Each row has a name. Each question is about the rows just above it. Places in a row count from 1.

[139 140  90 115 171 101 122] -> (82)
[132 118  75 128 164 112 137] -> (185)
[119  87  56 130 112  81 107] -> (46)
tags:
[139] -> Q877
[119] -> Q230
Join (46) by its entry at place 1: -> Q230
Whose row is [139 140  90 115 171 101 122]? -> (82)
Whose row is [119  87  56 130 112  81 107]? -> (46)
The row with [132 118  75 128 164 112 137] is -> (185)

[154 167 138 104 178 122 148 178 170 163  60] : (69)
[154 167 138 104 178 148 148 178 170 163  60] : (46)
[174 112 128  89 154  82 107 165 161 133  48] : (185)
[174 112 128  89 154  82 107 165 161 133  57] : (81)
[205 129 107  85 160  79  93 179 142 124  99] : (164)
[ 73 155 168 146 142 163 181 125 161 167  73] : (19)
[154 167 138 104 178 122 120 115 119 118 139] : (196)
[156 140 132 100 164 111 132 165 163 149  63] : (6)
tags:
[149] -> Q704
[118] -> Q989
[150] -> Q803
[119] -> Q822
[163] -> Q235
[124] -> Q68
The tag of (196), keyed by place 10: -> Q989
Whose row is [154 167 138 104 178 122 148 178 170 163  60]? -> (69)
The row with [174 112 128  89 154  82 107 165 161 133  48] is -> (185)
Where do [174 112 128  89 154  82 107 165 161 133  57] appear? -> (81)

[172 122 195 155] : (82)
[127  55  76 123] : (16)
[198 145 139  64] : (19)
[117  44  97 218] : (196)
[126 170 138 145] : (65)
[124 100  91 152] : (46)
key -> tag
[75] -> Q79
[155] -> Q210
[91] -> Q857
[156] -> Q100
[195] -> Q521
[76] -> Q223
[138] -> Q453
[97] -> Q171
[194] -> Q779
Join (82) by its entry at place 3: -> Q521
Which row holds [198 145 139  64]? -> (19)

[ 74 127  79 126 109  86  99 170 147 195  93 173  93 204 141 164 176 117
 115  80 155 122  67 114  93 112  90  75 102  98 130  97 152 146 145 159
 188 143 155 156 125  81 139 144 138  80 120 108  86 146 136 170 155 105
 119  98 144 127 162 101 171 141 167  86] = (196)
[ 74 127  79 126 117  86  99 170 147 195  93 173  93 204 141 164 176 121
 115  80 158 122  67 114  93 112  90  75 102  98 130  97 152 146 145 159
 188 143 155 156 125  81 139 144 138  80 120 108  86 146 136 170 155 105
 119  98 144 127 162 101 171 141 167  86] = (19)
[ 74 127  79 126 119  86  99 170 147 195  93 173  93 204 148 164 176 121
 115  80 160 123  67 114  93 112  90  75 102  98 130 101 152 146 145 159
 188 143 155 156 125  81 139 144 138  80 120 105  86 146 136 170 155 120
 119  98 144 127 162 101 171 141 167  86] = (194)
[ 74 127  79 126 109  86  99 170 147 195  93 173  93 204 141 164 176 117
 115  80 155 122  67 114  93 112  90  75 102  98 130  97 152 146 145 159
 188 143 155 156 125  81 139 144 138  80 120 108  86 146 136 170 155 105
 119  98 144 127 162 101 171 141 167  83] = (16)
The row with [ 74 127  79 126 117  86  99 170 147 195  93 173  93 204 141 164 176 121
 115  80 158 122  67 114  93 112  90  75 102  98 130  97 152 146 145 159
 188 143 155 156 125  81 139 144 138  80 120 108  86 146 136 170 155 105
 119  98 144 127 162 101 171 141 167  86] is -> (19)
key -> tag
[141] -> Q932
[148] -> Q831
[147] -> Q477
[149] -> Q855
[167] -> Q947
Join (194) by its entry at place 15: -> Q831
Whose row is [ 74 127  79 126 109  86  99 170 147 195  93 173  93 204 141 164 176 117
 115  80 155 122  67 114  93 112  90  75 102  98 130  97 152 146 145 159
 188 143 155 156 125  81 139 144 138  80 120 108  86 146 136 170 155 105
 119  98 144 127 162 101 171 141 167  86]? -> (196)
Whose row is [ 74 127  79 126 119  86  99 170 147 195  93 173  93 204 148 164 176 121
 115  80 160 123  67 114  93 112  90  75 102  98 130 101 152 146 145 159
 188 143 155 156 125  81 139 144 138  80 120 105  86 146 136 170 155 120
 119  98 144 127 162 101 171 141 167  86]? -> (194)

[106  86 136 146  57 180]  (16)
[ 99 116 118 133  80 152]  (164)
[ 95 139 114 129 129 106]  (65)
[ 99 116 138 133  80 152]  (19)
[ 74  59 147 154  35 186]  (82)
Table of tags by key:
[136] -> Q216
[114] -> Q197
[113] -> Q842
[137] -> Q898
Join (16) by its entry at place 3: -> Q216
Whose row is [ 95 139 114 129 129 106]? -> (65)
The row with [106  86 136 146  57 180] is -> (16)
Whose row is [ 99 116 138 133  80 152]? -> (19)
Whose row is [ 74  59 147 154  35 186]? -> (82)

